Here is a tiny trained network, its code and every weight. The questions are about switching its units off for an input and a class, where a switched-off unit gives its printed mean instead of its output.

import numpy as np


def w(rows, s, z=0):
    codes = np.array(rows[::2]) - 128.0
    scale = np.full(codes.shape[1], s)
    scale[-1] = z or s
    return codes * scale


def f(y):
    return np.maximum(y, 0)


def log_softmax(a):
    a = a - a.max(-1, keepdims=True)
    return a - np.log(np.exp(a).sum(-1, keepdims=True))


def net(x, mask):
    res = np.array(x, float).reshape(1, 4) / 4 @ E
    y = f(res @ A[0][:, :-1].T + A[0][:, -1])
    res = res + np.where(mask, y, B[0][:, -1]) @ B[0][:, :-1]
    return log_softmax(res[-1] @ U[:, :-1].T + U[:, -1])


A, B = {}, {}
E = w([
[39,112,73,18,38,139,47],'x0',
[181,128,113,143,126,254,144],'x1',
[73,238,188,184,151,192,131],'x2',
[61,97,26,137,145,117,217],'x3',
],0.0085)
A[0] = w([
[35,65,2,78,128,98,163,233],'neuron 1',
[228,116,198,164,150,203,86,182],'neuron 2',
[145,93,115,134,163,42,113,129],'neuron 3',
[126,182,196,242,201,180,172,187],'neuron 4',
[226,24,129,126,154,75,153,117],'neuron 5',
[225,144,186,153,159,184,112,130],'neuron 6',
[94,134,131,52,26,155,27,116],'neuron 7',
[137,158,199,123,108,79,74,133],'neuron 8',
[223,80,124,114,125,161,114,227],'neuron 9',
[64,143,127,164,164,79,191,160],'neuron 10',
[143,143,219,93,129,66,32,175],'neuron 11',
[98,131,139,36,33,170,32,155],'neuron 12',
[233,47,100,138,137,72,135,163],'neuron 13',
[120,180,181,216,188,175,167,214],'neuron 14',
[135,215,163,219,193,161,158,223],'neuron 15',
[167,99,103,20,29,181,101,254],'neuron 16',
[115,158,114,72,56,203,88,214],'neuron 17',
[107,117,75,129,160,125,191,182],'neuron 18',
],0.0078,0.0027)
B[0] = w([
[205,81,60,164,9,179,132,235],'neuron 1',
[129,143,73,177,148,154,158,215],'neuron 2',
[141,140,163,127,106,85,103,172],'neuron 3',
[147,208,167,75,167,146,122,245],'neuron 4',
[39,108,146,117,137,56,138,201],'neuron 5',
[133,142,78,177,143,179,162,204],'neuron 6',
[71,101,146,74,110,111,71,198],'neuron 7',
[101,177,155,160,170,120,144,167],'neuron 8',
[78,112,88,171,130,125,162,183],'neuron 9',
[166,126,127,154,78,125,138,177],'neuron 10',
[53,160,130,148,158,58,139,183],'neuron 11',
[91,91,137,77,98,90,83,204],'neuron 12',
[74,129,144,130,134,71,145,201],'neuron 13',
[163,211,173,87,149,141,103,229],'neuron 14',
[164,210,179,81,149,143,111,234],'neuron 15',
[120,84,102,127,57,97,95,204],'neuron 16',
[134,99,135,109,89,103,99,194],'neuron 17',
[135,123,120,153,129,119,161,179],'neuron 18',
],0.011,0.012)
U = w([
[83,143,105,170,201,168,180,53],'0',
[86,150,223,86,160,79,102,198],'1',
[104,60,33,254,90,112,167,244],'2',
[166,76,136,113,136,122,189,5],'3',
[245,148,126,139,122,227,130,156],'4',
[88,50,107,42,86,115,61,101],'5',
],0.0087,0.002)

Each question gives the input, the list of numbers given to net, and the class t.
The units are the neurons (one row each of A and B). Each row of codes is followed by its name. A weight is (code - 128) times the scale printed after its matrix; where a second scale follows, it is the last column's (A, B and U).
mask holds one flag per neuron, in row order. A switched-off neuron (its flag False) gives its mean, the last column of its row in B, instead of its output. The means were averaged over made-up inputs and are rounded, as every weight is.
A unit's drop is (log p(t) with every unit on - log p(t) with that unit switched off) / (log p(t) with every unit on - log p(t) with every unit switched off).
The circuit of an input: a set's keep is (log p(t) with only the set's units on - log p(t) with every unit switched off) / (log p(t) with every unit on - log p(t) with every unit switched off). Starting from the 12 units with the biggest drops (on a tie, the unit counted first), units are removed one at a time, each time the one whose removal leaves the highest keep (on an exact tie, the one counted first), for as long as the keep stays at least 0.8.
units of the circuit, in order: the units of the circuit, biggest drop first
k most important neurons: the k neurons with the biggest drops, biggest first
drop of u: that unit's drop, to one decimal
input [1,-5,1,1], class 2: units of the circuit, in order	(neuron 4; neuron 15)
input [-4,5,-2,-2], class 0: 2 most important neurons	(neuron 1; neuron 9)
input [2,6,2,-1], class 5: units of the circuit, in order	(neuron 17; neuron 16)
input [4,2,-4,6], class 2: units of the circuit, in order	(neuron 1)
input [-6,5,-1,4], class 0: 3 most important neurons	(neuron 1; neuron 5; neuron 9)
input [-1,3,0,5], class 4: units of the circuit, in order	(neuron 5; neuron 11)
input [-1,4,0,2], class 4: 3 most important neurons	(neuron 5; neuron 11; neuron 13)
input [7,6,-7,8], class 2: 3 most important neurons	(neuron 1; neuron 4; neuron 15)
input [3,-5,-4,5], class 2: drop of neuron 1	0.5
input [0,0,0,2], class 2: drop of neuron 14	0.6
input [-4,8,-4,3], class 0: drop of neuron 14	0.0
input [-5,4,-2,-6], class 0: drop of neuron 1	0.1
